Below are the code and all the weights of a small trained network. Each question names an input and a target symbol and asks about switching units off, where a switched-off unit gives its printed mean instead of its output.

import numpy as np


def w(rows, s, z=0):
    codes = np.array(rows[::2]) - 128.0
    scale = np.full(codes.shape[1], s)
    scale[-1] = z or s
    return codes * scale


def norm(h):
    return h / np.sqrt((h * h).mean(-1, keepdims=True) + 1e-5)


def f(y):
    return y / 2 * (1 + np.tanh(0.7978845608 * (y + 0.044715 * y**3)))


def softmax(a):
    e = np.exp(a - a.max(-1, keepdims=True))
    return e / e.sum(-1, keepdims=True)


def log_softmax(a):
    a = a - a.max(-1, keepdims=True)
    return a - np.log(np.exp(a).sum(-1, keepdims=True))


def net(x, mask):
    ids = ['αγδεζηθλμξπστφψω'.index(c) for c in x.split()]
    T = len(ids)
    res = E[ids] + P[:T]
    q, k, v = (norm(res) @ M[0].T for M in (Q, K, V))
    z = softmax(np.where(np.tri(T) > 0, q @ k.T / 2**0.5, -1e9)) @ v
    res = res + np.where(mask[0], z, O[0][:, -1]) @ O[0][:, :-1]
    y = f(norm(res) @ A[0][:, :-1].T + A[0][:, -1])
    res = res + np.where(mask[1:25], y, B[0][:, -1]) @ B[0][:, :-1]
    return log_softmax(norm(res)[-1] @ U[:, :-1].T + U[:, -1])


Q, K, V, O, A, B = {}, {}, {}, {}, {}, {}
E = w([
[117,132,159,145],'α',
[126,27,164,171],'γ',
[152,108,119,105],'δ',
[5,77,124,139],'ε',
[107,114,179,134],'ζ',
[121,130,125,102],'η',
[102,163,157,125],'θ',
[118,118,124,130],'λ',
[165,152,87,187],'μ',
[126,163,139,94],'ξ',
[158,143,142,92],'π',
[141,132,158,130],'σ',
[120,124,137,132],'τ',
[126,133,176,130],'φ',
[136,107,142,145],'ψ',
[140,105,126,124],'ω',
],0.032)
P = w([
[106,139,83,193],'0',
[93,248,176,84],'1',
[69,220,215,125],'2',
[83,178,198,127],'3',
[80,154,197,140],'4',
[85,122,189,147],'5',
],0.011)
Q[0] = w([
[80,202,242,235],'h1',
[190,62,2,46],'h1',
],0.054)
K[0] = w([
[131,206,33,238],'h1',
[101,90,221,3],'h1',
],0.043)
V[0] = w([
[4,119,51,101],'h1',
[80,124,236,156],'h1',
],0.047)
O[0] = w([
[120,76,141,2,74],'h1',
[167,151,233,161,251],'h1',
],0.038,0.0031)
A[0] = w([
[146,148,51,83,112],'n1',
[99,115,140,156,143],'n2',
[214,114,97,158,61],'n3',
[237,242,58,107,94],'n4',
[139,2,74,186,53],'n5',
[67,39,151,186,17],'n6',
[185,73,148,61,71],'n7',
[110,127,139,119,97],'n8',
[136,119,126,134,118],'n9',
[134,135,120,116,100],'n10',
[69,192,112,165,161],'n11',
[147,140,110,137,92],'n12',
[130,152,137,122,112],'n13',
[137,146,117,107,114],'n14',
[81,147,147,170,129],'n15',
[146,177,125,101,110],'n16',
[119,90,116,78,13],'n17',
[59,144,164,89,67],'n18',
[131,95,111,60,3],'n19',
[112,62,113,150,64],'n20',
[96,168,125,116,113],'n21',
[165,91,132,134,150],'n22',
[231,219,45,113,34],'n23',
[182,154,161,126,142],'n24',
],0.032,0.005)
B[0] = w([
[150,75,98,191,204],'n1',
[124,103,128,113,151],'n2',
[77,130,131,137,152],'n3',
[45,141,83,154,190],'n4',
[157,106,185,106,185],'n5',
[123,89,156,102,129],'n6',
[2,152,93,170,216],'n7',
[130,131,120,138,130],'n8',
[125,127,131,127,127],'n9',
[132,125,130,139,126],'n10',
[56,88,99,101,249],'n11',
[109,132,123,127,143],'n12',
[133,117,123,124,132],'n13',
[137,122,131,143,131],'n14',
[134,91,119,91,190],'n15',
[126,116,128,134,129],'n16',
[199,168,152,126,168],'n17',
[126,123,108,165,167],'n18',
[236,169,153,132,178],'n19',
[135,122,160,134,139],'n20',
[127,118,115,121,137],'n21',
[115,142,126,116,134],'n22',
[56,179,92,135,191],'n23',
[134,85,108,97,180],'n24',
],0.081,0.016)
U = w([
[152,98,167,125,208],'α',
[139,40,144,98,131],'γ',
[162,78,84,131,186],'δ',
[112,162,142,48,154],'ε',
[149,117,174,135,226],'ζ',
[149,98,80,42,118],'η',
[35,123,206,122,2],'θ',
[155,193,78,95,170],'λ',
[130,61,97,177,60],'μ',
[162,182,109,181,207],'ξ',
[90,139,43,154,112],'π',
[105,139,156,253,9],'σ',
[100,231,138,145,52],'τ',
[141,124,167,172,158],'φ',
[108,20,117,79,5],'ψ',
[176,109,120,149,229],'ω',
],0.022,0.0066)

Each question gives the input, a string of symbols that net reads in full, and the target symbol t.
The units are the heads (2 rows each of Q, K, V and O) and the neurons (one row each of A and B). Each row of codes is followed by its name. A weight is (code - 128) times the scale printed after its matrix; where a second scale follows, it is the last column's (O, A, B and U).
mask holds one flag per unit, heads first, then neurons. A switched-off unit (its flag False) gives its mean, the last column of its rows in O or B, instead of its output. The means were averaged over made-up inputs and are rounded, as every weight is.
A unit's drop is (log p(t) with every unit on - log p(t) with that unit switched off) / (log p(t) with every unit on - log p(t) with every unit switched off).
The circuit of an input: a set's keep is (log p(t) with only the set's units on - log p(t) with every unit switched off) / (log p(t) with every unit on - log p(t) with every unit switched off). Starting from the 12 units with the biggest drops (on a tie, the unit counted first), units are removed one at a time, each time the one whose removal leaves the highest keep (on an exact tie, the one counted first), for as long as the keep stays at least 0.8.
units of the circuit, in order: the units of the circuit, biggest drop first
unit that matters most: the unit with the biggest drop
k most important neurons: the k neurons with the biggest drops, biggest first
drop of u: that unit's drop, to one decimal
input θ θ θ θ λ η, target θ: unit that matters most	h1
input γ η λ, target γ: 3 most important neurons	(n24 n7 n19)
input ε σ π ε ξ, target ε: units of the circuit, in order	(h1 n7 n19 n17)
input τ ξ ξ, target τ: 2 most important neurons	(n7 n19)
input λ σ ψ, target λ: 2 most important neurons	(n19 n17)
input λ θ ξ, target λ: 3 most important neurons	(n19 n17 n7)
input λ π ζ θ, target λ: 4 most important neurons	(n19 n17 n7 n11)
input τ θ δ, target τ: 2 most important neurons	(n7 n19)
input ε σ θ, target ε: 2 most important neurons	(n7 n19)
input ε ψ ζ τ, target ε: 2 most important neurons	(n7 n19)
input ψ ψ τ ω, target ψ: units of the circuit, in order	(n7 n23)
input ψ ξ ψ ξ θ π, target ψ: 3 most important neurons	(n7 n24 n23)
input δ θ ε, target δ: 2 most important neurons	(n1 n7)
input σ θ θ ε ε ψ, target σ: units of the circuit, in order	(h1)
input ε λ ξ η η ε, target ε: drop of n17	0.1
input σ ε ξ θ σ θ, target σ: drop of h1	3.0
input ε ε α λ, target ε: drop of n7	0.3
